Here are made-up objects, facts about them, and rows of numbers that follow some of those facts. Name the object behind each unnamed row.

Facts:
γ: is directly part of; Ω: points at; ζ: belongs to class; ε: is of sort
γ k985 <- k768 k662 k21 k749 k533 k431 k526 k958 k603 k592 k246
γ k9 <- k635 k626 k889 k240 k948 k335 k130
γ k58 <- k198 k891
γ k309 <- k92 k747 k998 k84 k109
γ k764 <- k981 k854 k108 k537 k347 k513 k987 k874
γ k677 <- k580 k856 k359 k931 k256 k475
γ k267 <- k717 k2
γ k206 <- k404 k763 k776 k232 k764 k309 k641
γ k231 <- k818 k877 k665 k497 k677 k844 k173 k782 k195 k38
γ k832 <- k572 k58 k695
γ k776 <- k910 k538 k540 k757 k95 k502 k531 k207 k557 k811 k799
γ k375 <- k825 k133
γ k173 <- k376 k788 k630
γ k64 <- k50 k511 k264 k267
γ k404 <- k586 k80 k10 k142 k463 k370
γ k617 <- k333 k338 k473 k906 k984 k627 k387 k403 k986 k15
γ k662 <- k624 k283 k476
γ k232 <- k7 k644 k249 k524 k349
γ k195 <- k618 k539 k307 k778 k915 k529 k697 k218 k437 k809 k146
γ k877 <- k392 k720 k575
γ k338 <- k302 k952 k102 k423 k528
γ k21 <- k221
γ k749 <- k777 k765 k932
γ k50 <- k770
γ k818 <- k737
γ k497 <- k527 k668
k768 Ω k246
k198 Ω k891
k981 Ω k874
k717 Ω k2
k910 Ω k540
k825 Ω k133
k586 Ω k80
k108 Ω k513
k347 Ω k854 k537
k618 Ω k539
k473 Ω k333
k626 Ω k948
k283 Ω k624
k889 Ω k948
k644 Ω k7
k240 Ω k948
k249 Ω k7
k906 Ω k333 k986
k539 Ω k778 k529
k307 Ω k915
k627 Ω k403 k15
k778 Ω k307 k809 k618
k540 Ω k95
k524 Ω k249
k80 Ω k586
k529 Ω k915
k387 Ω k403 k333
k952 Ω k102
k931 Ω k256
k513 Ω k987
k218 Ω k809
k502 Ω k557
k10 Ω k370
k531 Ω k538
k527 Ω k668
k207 Ω k538
k592 Ω k603
k630 Ω k788
k142 Ω k80
k437 Ω k307 k809
k809 Ω k307 k618
k84 Ω k109
k874 Ω k513 k537
k557 Ω k799
k932 Ω k777
k528 Ω k302
k38 Ω k782
ζ a <- k768 k635 k198 k981 k580 k825 k538 k2 k854 k473 k283 k889 k891 k240 k984 k307 k998 k526 k720 k403 k777 k931 k513 k218 k603 k527 k782 k592 k986 k575 k146 k811 k668
ζ g <- k92 k586 k665 k747 k533 k627 k264 k476 k387 k130 k10 k463 k84 k109
ζ f <- k717 k7 k108 k644 k540 k431 k524 k757 k95 k958 k502 k349 k531 k207 k630 k15 k557 k799 k370
ζ b <- k572 k910 k376 k333 k537 k249 k539 k335 k915 k952 k695 k737 k102 k987 k437 k528
ζ d <- k624 k359 k763 k133 k778 k844 k770 k246 k142 k256 k765 k641 k38
ζ c <- k856 k347 k618 k626 k948 k392 k529 k697 k302 k221 k423 k475 k809 k874 k932
ζ e <- k906 k80 k788
ε 542 <- k768 k92 k580 k538 k537 k473 k626 k533 k627 k524 k770 k95 k513 k528 k811 k370
ε 905 <- k635 k825 k376 k586 k665 k333 k854 k359 k763 k618 k747 k283 k906 k984 k948 k392 k540 k844 k431 k529 k697 k777 k788 k958 k931 k737 k130 k423 k531 k527 k207 k782 k630 k475 k15 k641 k109 k799 k38
ε 560 <- k198 k981 k624 k7 k108 k347 k889 k133 k778 k998 k757 k720 k387 k221 k102 k349 k10 k592 k668
ε 956 <- k717 k910 k2 k856 k644 k891 k240 k249 k539 k335 k526 k915 k264 k476 k302 k403 k952 k695 k218 k502 k603 k246 k142 k256 k575 k463 k874 k557 k932
ε 389 <- k572 k307 k80 k986 k765 k987 k437 k809 k84 k146

Known rows:
[-13 -32   2  -5   2  -8   6  20  -7 -12  16   3   6  -5 -13   3   6   4
   4   3   2   8   6   2  31 -33 -19  -9]: k370
[ -9 -71  -2  10   3 -10  19  48  -6  -1 -19  17 -12   9   0   8   6   6
   9  -9   1  11   8 -15  25 -31 -11  -8]: k998
[ -5  19   5   0  -4  13  19  18   2 -28  -1   9 -18  -7   0  -9   2  -8
  12  -3   3  -7   3  -6  15 -39  11   0]: k206
[  2  44  -5  -8  -9  19 -10 -21 -11 -18  25  -9  18 -10 -12 -15 -14   2
   7  -1 -11  22   5  19  10   0   4  -3]: k910
[ 16  20  -8   4   3   0  -1 -21   5   0 -24 -21   3   4 -11  -9  -9   4
   9   4   2   4   2 -12   8  50 -21   6]: k307
[ -2  14   9  -1   5   5   7   5  10  -3  -6   9 -15  -2  15  -8   8 -11
  -5   4  10 -17  -4  -5   1 -11   7   2]: k617
[ -9 -77  -1   9  -2 -13  21  51  -8  -4 -16  16  -8   3  -1  10  11   4
   8  -9  -4   8   9 -10  27 -28  -1 -11]: k757
[ -2  15  13  -1   7   6   5   6  13   0  -5  10 -15  -2  20 -11   9 -13
  -8   5  12 -17  -5  -4  -1 -11   7   2]: k662
[  1  32   2 -14   0   2  -7 -37   2  -5  30 -10  15  -4   1  -6  -8   1
 -10  10  -6  -3  -3  18   5  14   3   7]: k695
[ 11  39  -9  -1   1   5 -12 -35   2   2  -3 -23   7   0 -19  -2 -13   5
   5   4   4   4  -2  -5  -8  34 -21   8]: k218
[-13 -23   3  -3   5  -9   6  18  -4 -11  14   4   7  -3 -13   4   5   5
   8   6   3   9   7   3  32 -36 -19  -8]: k92
[  4  40   1  -7  -2  12 -20 -29   2  -2  17 -11  16  -5  -3 -15  -9  -1
  -8   5  -2   6  -4  16  -7  18  -1   1]: k717
[  1  41  -2  -9  -3  -8  -5 -38  -2  -7  13 -18  12  -5 -11   7  -4   4
  -2  10  -6 -13  -5   7 -12  25   4  11]: k856
[ 10 -75 -10  20  10 -23  12  44  -2  22 -52  -2 -13  -1  -9  17  21  -2
  13  -8  12  -4  11 -33   8  40 -23 -14]: k778
[ -7 -55  -8  16  -3 -11   8  54 -12   3 -21  15  -7   0  -2   3  16   2
  14 -13   1  24  12 -11  13 -15   4 -18]: k347
[ -7 -57  -9  19  -2  -3   5  52  -5   2 -25  16 -13   7  -3  -1   8   5
  13 -17   5  31   9 -19  15 -25  -6 -14]: k981
[ -4 -53  -2  18   0  -7  10  55  -9   8 -27  16  -4   3  -2   4  11   3
  16 -10   2  22  10 -11  13 -22  -5 -17]: k10
[ -4 -62   8  15   8   3   3  44 -14  34 -54  18  -2   6   3   6   7   5
   2  -7  11  10  -2 -13  -9   1 -21 -13]: k889
[ -4  18   4  -1  -4  14  19  19   2 -29  -1   9 -18  -7   0  -9   1  -9
  13  -3   1  -6   3  -6  16 -39  12  -1]: k309
[  0  28   5   5  -3  -3  13   6   7  -7 -24  -2 -23  -4  -2   5  11  -5
   9   3  11 -24  -8 -20 -10 -12   8   6]: k231

Which object is each row?
No name comes twice in this set of rows, the named rows included.
[ -2  37   0 -11  -3   9  -1 -28   0 -25  32  -8  17  -3 -10  -6 -16   2
   4   6 -12   8   4  21  18 -13   3   5] -> k463
[-10 -28   9  -3  13 -17  -5   6   5  13  12   6  11   2   3   3  12   2
 -10  13  12  -1  -1   5  18 -11 -24  -6] -> k533
[  3  35  -1   2  -8  12  -3  -5  -5 -17   2  -6  15  -1  -5 -21 -13   2
   9   2 -11  20   6  14  13   5   6  -2] -> k84
[ -1   9   4  -8   2  -5  -7 -20   3  -5  10  -5  15   3  15 -17  -4  -4
 -19  10  -8  -8  -2  19   5  32   7   6] -> k765
[ -8 -22   3   2  10  -3 -16  13  -2  18  -1   4   7   3  -3  -5   6   5
  -5   3  17  17  -1  -5   4  -4 -34 -10] -> k473
[ -6 -67   4   8  11 -24   9  38  -1  22 -19  17  -4   6  18   9  21  -1
  -9   1   7  -4   3  -8   7   4  -1  -9] -> k221
[ -8 -76   1  10   5 -22  11  44  -4  13 -24  14  -8   4  10  11  19   0
  -4  -4   3  -6   3 -12   6  -1  -1  -9] -> k133
[  1  38  -1  -8   0   0  -6 -39   4  -6  10 -17   7   4 -12   2 -13   7
  -3   9  -1  -6  -7   2  -8  12 -10  14] -> k575
[  3  38   7  -8   4  27 -19 -33 -10   9  -4  -7  21  -2  -6 -12 -20   4
  -6   5   0   8  -7  17 -16  19 -16   3] -> k240
[  4  47  -6 -11 -14  12 -14  -4 -16 -14  37 -13  20  -4  -6 -20 -12  -4
   8  -1 -13   8   6  18 -14 -13  -9  -1] -> k142
[ -1  21   2 -15   5   1 -15 -33   4  -5  30  -9  18  -3   7 -10  -7  -4
 -20  10  -5  -9  -3  24  -2  22   2   6] -> k246
[  0  33  -2  -9  -4  -7  -7 -34  -1 -10  11 -20  11  -4 -12   5  -5   3
  -5   9  -6 -16  -6   8 -14  24   2  11] -> k256
[  2  -9   8  -5   4  10   1 -13 -14  17 -16   7  12  -4   4  13  -7   0
  -6   2  -9 -12  -4  16 -23  18  11   1] -> k948

The same objects again, as new rows of numbers:
Some rows with their names:
[-14 -11  -3 -33 -19  11   2  22 -25  -5 -40  -8   0  17  -1  20  -4  -2
 -16 -14 -47   4  19  -7  13 -15 -18   4 -12   9]: k630
[ -4 -37  -5  16 -16 -51  11  41  14 -47 -36 -18  -9  50 -22  73 -34  39
  -2 -11 -12 -38   0   7  21   1  65  13  25 -20]: k809
[ -1  23   6 -28  -1  10  18  -7   4  -1 -23   4  -1   3   4  -7  -5   1
 -18 -20 -37  19  11  14  -7  -7 -28  24 -14  19]: k283
[ -1  -1  -7  15  -1  18   4 -15  -8 -14  -8   4  19  -4  12   6  15  28
  -3 -14  -6   8  11  31 -23 -14   2  -9   5   1]: k998
[  6  33 -12   3  -7  15 -22   6   2  -4   1  -2  -9 -34  22   4 -15 -13
  14 -22 -10 -10  -5  33   0  11  20 -10  35  22]: k511
[ 13   5   3  21  -7   0  38  19  18 -22  13  -6  12  26  -6  33 -14   4
  16 -13 -12   4   3  16  21 -12  41  22  18 -14]: k2
[ 11 -13  17  51 -24   4  22  16  -1 -22  13 -16  17   8   2  32   4   2
   0 -11   9  20  10   8 -13 -21  44  14   2  -3]: k910
[-32  -1 -20 -24   3   3 -22 -42 -14 -19  -3 -10   8 -32  21 -18  18  36
  10 -15  32 -31 -26  15 -32  -1   6 -38  41  17]: k92
[ 10  -4  23  34 -25 -14  33  24   7 -21  17 -25   6   3   3  24 -10   8
   5 -19   9  19  11  -2  -6 -23  37  11   5   1]: k84
[-23  34 -22 -62   2   2  -2 -46 -14 -21 -12  23   5 -15  30 -26   7  15
  12 -34  46 -51 -43 -17 -34  24 -18 -39  25  20]: k627
[ 13  10   1  35 -16  18 -31  -8  -4  -3   4 -11   9 -46  20   8  -3   3
  10 -21   8  10   8  47 -19  -9  18 -24  25  16]: k764
[  1 -15  12  22  14  17  -3 -49 -14   2 -38  10 -13  -4  21  16  -9  18
 -12 -18 -29  35  46  27   2 -40 -37  -8   8 -10]: k854
[ -5 -15   3  19   0  28  -3  -6 -12 -17 -14  -6  25   3  10  10  18  19
  -5 -11  -2  10  12  28 -18 -15  -5  -4   1 -11]: k757
[  8 -16  18  49 -16  12  20  26   0 -24   9 -27  23  20  -5  34   0   1
   4 -14   6  19  15  16  -1 -25  36  20   0 -24]: k557
[-33   5 -40 -48   1  -8 -31 -24  -6 -35   8  -4   8 -16   0 -25   7  29
  -1 -14  20 -25 -42  -6 -45  21   5 -25  45  15]: k626
[ 11  18   4  14  -1  -1  39  20  21 -24  14  -1   4  26   1  20 -10   0
   5 -17  -9   4  -3   6  10  -1  34  36  12  -9]: k526
[  2 -10  18   3  -7  15  11  -5  -5   0 -30 -12  17  -7   2   6  -4  21
 -15 -16 -25  30  33  28 -10 -32 -34   1 -18   8]: k763
[ 15  10  -1  32 -19  19 -30  -6  -4  -4   2 -12   5 -48  18   9  -5   2
  11 -22   9   6   7  44 -16  -8  19 -21  25  16]: k404
[  9  32 -11   2  -8  14 -24   5   2  -3   0  -3  -5 -35  22   3 -15 -12
  14 -21  -7 -11  -7  34   0  12  19  -9  37  22]: k50
[ -8   1  -6  36  15  11 -14 -42 -20 -14 -12  25 -16 -11  48   2  13  23
 -16 -25  -8  24  29   7 -26 -21 -21 -13  21  -3]: k981

Rows to name:
No name comes twice in this set of rows, the named rows included.
[ -3   8   1 -25  -6  12  19 -10  -1  -4 -31   5   1   6   2   8  -7  11
 -12 -15 -38  14  17  20   1 -19 -21  11 -10  11] -> k635
[ -9   5 -36 -23 -31   0 -24  29 -24 -11 -17  -4 -12 -14  17  33 -15  -3
  19  -9 -30 -31  -5   0  23  -3  45 -36  45  20] -> k195
[  9 -25  22  40 -16   1  28  30  14 -26  12 -38  19  15 -14  33 -19   3
  10 -10  11  19  12  10  10 -25  30  22  15 -19] -> k80
[-41  14 -28 -53  11   9 -22 -38  -9 -21  -2   2  -6 -13  18 -23  17  13
   3 -15  24 -46 -44  -5 -28  22   7 -17  40  20] -> k528
[ 17  14  10 -32   4  35  35 -44   3   4 -55  27  15  17   1  25 -19  -9
  14 -24  -6  -7   8  23  29 -15 -38   0 -11  -7] -> k333
[-37 -11 -24   0  29   7 -46 -83 -27 -19 -10  13 -22 -29  43 -14   8  33
   9 -24  26 -20  -6   9 -26 -13 -13 -44  64 -13] -> k513
[ 21  15  13   5 -12   2  54  -2  16 -21  -3   8  13  32 -10  37 -33 -10
  28 -30  18  -9  -9  -4  29  -8  26  13   7 -22] -> k986
[-11  -3  -9 -39 -19   3  20   9 -16  -1 -41  -2  -4   9   5  26  -7  17
  -6  -8 -47   1  23   0  17 -26 -11  -9   2  20] -> k665
[ 13 -12  12  43 -20   4  27  17   5 -19  16 -20  16  14   0  33   1   2
   6  -9   7  19   9  13  -4 -20  47  18   7  -5] -> k249
[-11  -3 -28 -21  -1  13  12   6 -11 -17 -20   9  12  16   6  26   8  25
   9  -5 -30 -14   1  13  14 -13  20 -15  23  -3] -> k668
[  6 -27  21  63   5   1  12 -25  -2 -15  -1  -6 -19  11  22  42 -18  -4
   9 -17   8  20  27   4  16 -36  30  12  37 -31] -> k987
[ 11  19  16 -35 -11  16  29  -6  -3  -6 -46  18  16   9  11   1 -15  -7
 -15 -32  -7   8   9  -4  -8  -2 -62   6 -26  10] -> k906
[ 12  11   3  15   5   6  46  15  23 -23  14  -4   7  30  -5  25 -12   0
  13 -15  -9   3  -4  17  16  -6  38  33  17 -13] -> k603
[-29 -12 -22 -18   7  14 -28 -52 -13 -21  -2 -14  17 -25   2 -10  13  40
  21 -11  31 -28 -24  31 -23  -9  12 -41  46  -2] -> k538

The same objects again, as new rows of numbers:
Named rows:
[  3   7  19 -39  32 -44  -2  34 -15 -11  -8 -18  26  21 -20]: k249
[ 34 -41  39   0   1   0 -61  11  -8  17 -35   4 -23 -31  19]: k95
[  6  12   7  -7  30 -12   8   0  -2 -38  20  18  29  35 -27]: k240
[  9 -24  67 -13 -11 -22 -19  -2  -3  12 -40   1 -18  35  -1]: k757
[ 25 -20   6  33  16   5 -17 -15 -15  17   0   9 -14 -39  14]: k770
[-10  -7  -5   5   5  24  22 -31  11  21  13  11 -22 -21   6]: k818
[-36  17  32 -13   7  24  -9   2 -37 -46  38 -29  33  21  -5]: k403
[-10  -8  -7   4   6  22  22 -32  14  19  13  10 -22 -19   5]: k173
[  2  -8  -3   7  -1   4   5 -12   4  23   2  -2 -18 -11   0]: k749
[ 34  16  47   8  -4 -33  -3  -2 -16  19 -11 -15 -26  39 -15]: k10
[  2  -8  -2   9  -4   4   3 -10   5  23  -1  -2 -15 -12   1]: k267
[  6   7  33  30  12  -3  13 -32 -10   8  -6   9 -10  37 -22]: k198
[ 40 -44  16  36   8   9 -63  -1 -12  -2 -24  -9 -16 -12  -7]: k811
[-15 -19 -25  55 -67  67 -26 -15 -21  58   3 -25 -35  -8  10]: k986
[ 23  13  15 -26  23 -44   1  29 -15 -24   6 -17  21  33 -23]: k142
[-29  32 -18  19  22 -28  11 -37  -7 -66   7  28  35  36  24]: k218
[-49  16 -14  -5  29 -49  23 -28  -7 -46  -6  24  36  17  46]: k539
[ 20 -32  -7 -41 -25 -18 -31  45  18 -18  -9  12  13  23  -1]: k207
[ 20   2  41  33   7 -45  45  31 -13   6 -31 -34 -37  24  -9]: k347
[-14 -26 -35  -1 -22  20   9  18 -34 -24  47 -11  28  25   1]: k906

Rows to name:
No name comes twice in this set of rows, the named rows included.
[ 11 -25  -1 -47 -26  -9 -38  42  19 -18 -18   4  17  12  -1] -> k540
[-28  14 -64  76 -52  33 -24 -59   7  40 -41   9 -29 -16  43] -> k307
[  9  17  25  -4  19 -43  42  64  -4 -48 -15 -39   3   8 -10] -> k874
[ 28 -14 -42  41 -47  27 -29   3  -9  81 -45 -34 -33 -10 -16] -> k80
[ 54  -3  16  24   5  -9 -42  12 -22  18  -6 -12 -30 -27   9] -> k92
[ -6 -11  54  20 -24  -1  18 -22 -40   6  42  -4 -23  45  15] -> k387
[ -8  23  14 -10  26  -4   5  -4  -3 -44  13   3  29  23 -22] -> k526
[-31  18   7  40   3 -38  23 -70 -12  -8 -17  23  -4  30  41] -> k778
[-11   0 -27 -34  -7  17  27  11  23 -14  24  44   9  -4  14] -> k630
[ 46 -11 -31  40 -61  10 -27  12   6  74 -23 -14 -54   1  -2] -> k84

